Below are the code and all the weights of a small trained network. Each question names an input and a class and asks about switching units off, where a switched-off unit gives its printed mean instead of its output.

import numpy as np


def w(rows, s, z=0):
    codes = np.array(rows[::2]) - 128.0
    scale = np.full(codes.shape[1], s)
    scale[-1] = z or s
    return codes * scale


def norm(h):
    return h / np.sqrt((h * h).mean(-1, keepdims=True) + 1e-5)


def f(y):
    return y / 2 * (1 + np.tanh(0.7978845608 * (y + 0.044715 * y**3)))


def log_softmax(a):
    a = a - a.max(-1, keepdims=True)
    return a - np.log(np.exp(a).sum(-1, keepdims=True))


def net(x, mask):
    res = np.array(x, float).reshape(1, 4) / 4 @ E
    u = 0
    for l in range(4):
        y = f(norm(res) @ A[l][:, :-1].T + A[l][:, -1])
        res = res + np.where(mask[u : u + 6], y, B[l][:, -1]) @ B[l][:, :-1]
        u += 6
    return log_softmax(norm(res)[-1] @ U[:, :-1].T + U[:, -1])


A, B = {}, {}
E = w([
[83,154,72,57,123,106],'x0',
[94,192,74,187,29,210],'x1',
[75,235,220,147,230,197],'x2',
[253,196,181,71,92,194],'x3',
],0.0054)
A[0] = w([
[125,83,92,188,188,160,2],'L0N1',
[17,65,145,188,123,121,32],'L0N2',
[83,202,57,17,135,89,72],'L0N3',
[146,86,211,31,111,154,77],'L0N4',
[163,79,243,254,90,113,48],'L0N5',
[158,197,206,92,107,133,202],'L0N6',
],0.0064,0.0016)
B[0] = w([
[122,166,149,100,86,108,138],'L0N1',
[120,158,104,96,98,81,253],'L0N2',
[131,34,254,148,69,156,209],'L0N3',
[102,177,95,136,134,89,170],'L0N4',
[65,84,160,26,74,131,201],'L0N5',
[70,140,69,69,73,60,255],'L0N6',
],0.0093,0.0024)
A[1] = w([
[225,36,116,127,80,120,86],'L1N1',
[185,70,98,118,132,116,131],'L1N2',
[104,70,200,107,100,178,89],'L1N3',
[81,131,150,172,91,92,143],'L1N4',
[86,195,49,195,84,253,4],'L1N5',
[58,71,151,232,173,38,125],'L1N6',
],0.0062,0.0036)
B[1] = w([
[81,95,54,129,107,161,199],'L1N1',
[115,173,39,162,216,255,152],'L1N2',
[88,11,252,55,142,193,156],'L1N3',
[20,96,51,67,96,67,206],'L1N4',
[91,103,124,252,7,132,215],'L1N5',
[96,228,78,64,91,53,253],'L1N6',
],0.0053,0.0029)
A[2] = w([
[190,82,129,81,254,49,103],'L2N1',
[56,218,175,154,166,185,99],'L2N2',
[127,80,201,70,120,206,3],'L2N3',
[90,161,183,93,191,133,150],'L2N4',
[245,169,179,71,77,175,133],'L2N5',
[248,191,90,107,102,142,112],'L2N6',
],0.0086,0.0021)
B[2] = w([
[103,154,130,212,6,182,229],'L2N1',
[183,31,75,122,148,95,254],'L2N2',
[113,122,164,93,200,159,163],'L2N3',
[148,88,66,157,105,152,235],'L2N4',
[80,92,166,159,167,13,193],'L2N5',
[89,148,111,130,170,109,168],'L2N6',
],0.011,0.0039)
A[3] = w([
[172,103,74,167,215,105,249],'L3N1',
[178,43,33,99,130,125,76],'L3N2',
[100,126,187,47,196,158,208],'L3N3',
[123,165,166,154,53,142,26],'L3N4',
[56,147,65,80,100,133,244],'L3N5',
[254,102,45,91,157,158,75],'L3N6',
],0.0082,0.002)
B[3] = w([
[171,138,53,129,88,153,160],'L3N1',
[196,72,190,184,255,157,207],'L3N2',
[99,136,84,121,116,230,152],'L3N3',
[75,75,89,131,94,237,153],'L3N4',
[210,175,191,95,220,188,255],'L3N5',
[205,97,61,160,188,76,145],'L3N6',
],0.007,0.0067)
U = w([
[112,142,104,203,37,152,184],'0',
[210,78,73,185,195,116,169],'1',
[90,197,101,91,159,8,159],'2',
[98,58,200,74,138,141,167],'3',
[157,211,137,93,154,200,112],'4',
[171,162,169,144,126,126,2],'5',
],0.015,0.0069)

Each question gives the input, the list of numbers given to net, and the class t.
The units are the neurons (one row each of A and B). Each row of codes is followed by its name. A weight is (code - 128) times the scale printed after its matrix; where a second scale follows, it is the last column's (A, B and U).
mask holds one flag per neuron, layer by layer. A switched-off neuron (its flag False) gives its mean, the last column of its row in B, instead of its output. The means were averaged over made-up inputs and are rounded, as every weight is.
A unit's drop is (log p(t) with every unit on - log p(t) with that unit switched off) / (log p(t) with every unit on - log p(t) with every unit switched off).
The circuit of an input: a set's keep is (log p(t) with only the set's units on - log p(t) with every unit switched off) / (log p(t) with every unit on - log p(t) with every unit switched off). Starting from the 12 units with the biggest drops (on a tie, the unit counted first), units are removed one at a time, each time the one whose removal leaves the highest keep (on an exact tie, the one counted first), for as long as the keep stays at least 0.8.
circuit, biggest first: the units of the circuit, biggest drop first
k most important neurons: the k neurons with the biggest drops, biggest first
k most important neurons of layer l: the k neurons of layer l with the biggest drops, biggest first
input [-4,2,7,3], class 1: circuit, biggest first -> [L2N2]
input [8,-5,8,6], class 1: 2 most important neurons of layer 0 -> [L0N5 L0N4]
input [2,4,6,6], class 1: 2 most important neurons -> [L2N2 L0N2]
input [8,-4,-5,-4], class 3: circuit, biggest first -> [L0N3 L2N2]
input [-7,-6,4,7], class 2: circuit, biggest first -> [L2N5 L0N6]
input [7,6,-7,4], class 1: circuit, biggest first -> [L2N1 L3N2]
input [-3,2,-6,-8], class 2: 4 most important neurons -> [L2N2 L1N6 L2N4 L0N2]
input [0,-5,5,-5], class 0: circuit, biggest first -> [L2N1 L1N5 L3N2]
input [-6,-6,4,1], class 0: 2 most important neurons of layer 0 -> [L0N3 L0N4]
input [-7,-4,8,4], class 1: 3 most important neurons -> [L2N2 L2N4 L0N3]
input [-8,-8,4,1], class 0: 3 most important neurons -> [L2N1 L0N3 L0N4]
input [7,2,-3,7], class 2: 3 most important neurons -> [L2N5 L0N5 L0N4]
input [8,-8,2,3], class 0: 2 most important neurons of layer 0 -> [L0N4 L0N5]
input [7,-3,5,4], class 3: circuit, biggest first -> [L0N3]
input [6,5,-8,4], class 1: 2 most important neurons -> [L2N1 L0N5]
input [-5,8,8,6], class 0: 2 most important neurons of layer 0 -> [L0N6 L0N3]
input [-8,-4,-5,-5], class 3: 2 most important neurons -> [L0N5 L2N2]
input [6,-7,7,2], class 0: 2 most important neurons of layer 0 -> [L0N5 L0N6]
input [-3,-6,0,6], class 0: 2 most important neurons -> [L2N1 L1N6]
input [-5,1,0,-2], class 3: circuit, biggest first -> [L0N5]
input [6,1,-1,6], class 2: 2 most important neurons of layer 1 -> [L1N5 L1N4]
input [6,-3,7,-4], class 1: 3 most important neurons -> [L2N4 L2N2 L0N5]
input [1,-4,5,-6], class 2: 3 most important neurons -> [L1N6 L0N2 L1N2]
